Here is a tiny trained network, its code and every weight. The questions are about switching its units off for an input and a class, where a switched-off unit gives its printed mean instead of its output.

import numpy as np


def w(rows, s, z=0):
    codes = np.array(rows[::2]) - 128.0
    scale = np.full(codes.shape[1], s)
    scale[-1] = z or s
    return codes * scale


def f(y):
    return y / 2 * (1 + np.tanh(0.7978845608 * (y + 0.044715 * y**3)))


def log_softmax(a):
    a = a - a.max(-1, keepdims=True)
    return a - np.log(np.exp(a).sum(-1, keepdims=True))


def net(x, mask):
    res = np.array(x, float).reshape(1, 6) / 4 @ E
    y = f(res @ A[0][:, :-1].T + A[0][:, -1])
    res = res + np.where(mask, y, B[0][:, -1]) @ B[0][:, :-1]
    return log_softmax(res[-1] @ U[:, :-1].T + U[:, -1])


A, B = {}, {}
E = w([
[198,134,93,67,144,180,109,252,148,210,200],'x0',
[162,65,8,22,126,161,105,144,47,161,121],'x1',
[122,46,156,199,96,178,226,191,93,43,143],'x2',
[144,160,255,111,12,27,51,118,91,129,143],'x3',
[92,87,95,190,149,165,112,114,58,152,99],'x4',
[101,90,73,160,68,187,64,173,89,27,137],'x5',
],0.0099)
A[0] = w([
[71,134,106,214,140,228,104,118,211,63,125,98],'N1',
[195,113,117,77,139,206,62,232,119,124,158,102],'N2',
[173,178,105,64,165,160,153,150,238,202,169,167],'N3',
[119,28,15,76,133,176,88,126,62,106,98,206],'N4',
[136,95,135,154,119,141,140,116,55,146,146,10],'N5',
[144,186,254,103,120,61,93,72,166,153,146,210],'N6',
[114,109,148,148,44,94,90,188,105,123,122,48],'N7',
[107,77,59,105,138,185,161,93,112,84,139,179],'N8',
[120,126,174,189,139,94,171,58,163,83,53,253],'N9',
[179,59,181,138,119,157,219,192,123,151,191,144],'N10',
],0.0097,0.0044)
B[0] = w([
[22,143,77,234,132,151,74,57,191,91,192,190],'N1',
[35,121,82,128,196,119,127,67,131,116,192,196],'N2',
[83,213,125,109,251,144,221,97,226,196,142,220],'N3',
[118,130,198,174,69,121,207,212,83,71,211,218],'N4',
[162,172,99,119,163,94,130,143,157,135,148,140],'N5',
[101,178,142,138,4,27,126,85,99,103,186,255],'N6',
[183,142,181,121,125,193,208,202,121,236,68,172],'N7',
[149,121,159,153,122,212,186,137,2,107,82,182],'N8',
[41,148,101,149,188,107,178,94,181,64,218,216],'N9',
[137,79,134,187,93,218,27,207,151,134,71,184],'N10',
],0.0089,0.02)
U = w([
[140,93,23,102,107,123,43,86,127,154,118,26],'0',
[86,127,112,176,72,146,76,125,183,79,155,227],'1',
[188,136,91,36,21,93,2,105,51,180,125,105],'2',
[130,104,127,161,77,181,194,185,64,33,132,170],'3',
[161,126,110,81,207,188,176,153,150,237,59,82],'4',
[78,160,70,131,207,130,187,72,172,101,170,210],'5',
[103,207,196,116,85,66,192,113,150,103,165,62],'6',
[205,81,75,87,164,120,89,99,127,94,60,4],'7',
],0.01,0.0029)

Each question gives the input, the list of numbers given to net, and the class t.
The units are the neurons (one row each of A and B). Each row of codes is followed by its name. A weight is (code - 128) times the scale printed after its matrix; where a second scale follows, it is the last column's (A, B and U).
mask holds one flag per neuron, in row order. A switched-off neuron (its flag False) gives its mean, the last column of its row in B, instead of its output. The means were averaged over made-up inputs and are rounded, as every weight is.
A unit's drop is (log p(t) with every unit on - log p(t) with that unit switched off) / (log p(t) with every unit on - log p(t) with every unit switched off).
The circuit of an input: a set's keep is (log p(t) with only the set's units on - log p(t) with every unit switched off) / (log p(t) with every unit on - log p(t) with every unit switched off). Starting from all 10 units, units are removed one at a time, each time the one whose removal leaves the highest keep (on an exact tie, the one counted first), for as long as the keep stays at least 0.8.
units of the circuit, in order: the units of the circuit, biggest drop first
unit that matters most: the unit with the biggest drop
k most important neurons: the k neurons with the biggest drops, biggest first
drop of u: that unit's drop, to one decimal
input [3,-4,4,1,5,-7], class 1: units of the circuit, in order : [N10]
input [5,5,6,-5,-7,-5], class 4: 4 most important neurons : [N10, N3, N9, N6]
input [0,2,-7,4,3,4], class 2: 2 most important neurons : [N3, N9]
input [1,2,4,8,8,-4], class 2: 3 most important neurons : [N3, N4, N9]
input [8,2,-1,1,-2,-8], class 5: 3 most important neurons : [N2, N7, N3]
input [3,-1,5,1,6,-7], class 4: 2 most important neurons : [N6, N4]
input [1,3,0,3,6,-8], class 2: units of the circuit, in order : [N9, N4, N3]
input [-7,-2,5,-1,1,4], class 5: 2 most important neurons : [N9, N1]
input [4,-6,5,6,3,5], class 1: 2 most important neurons : [N4, N8]
input [4,-2,5,-8,-1,4], class 3: 3 most important neurons : [N8, N4, N10]
input [4,5,-2,-7,-4,-8], class 4: 2 most important neurons : [N9, N6]
input [-4,-3,5,-2,1,4], class 1: 3 most important neurons : [N3, N1, N2]
input [-5,5,0,5,-8,6], class 3: 2 most important neurons : [N3, N9]
input [6,0,-2,0,-5,5], class 5: units of the circuit, in order : [N2]
input [3,-4,8,-3,4,-3], class 1: 3 most important neurons : [N1, N10, N4]
input [4,-1,6,5,-2,0], class 3: 3 most important neurons : [N3, N1, N7]
input [-2,8,-8,-7,3,2], class 3: drop of N4 : 0.5
input [-6,7,-4,6,-5,-1], class 2: drop of N3 : 0.4
input [2,-6,5,3,7,-1], class 1: drop of N4 : 0.1
input [-1,-2,5,-6,7,2], class 3: unit that matters most : N8
input [7,5,4,6,7,-7], class 4: drop of N6 : 0.2
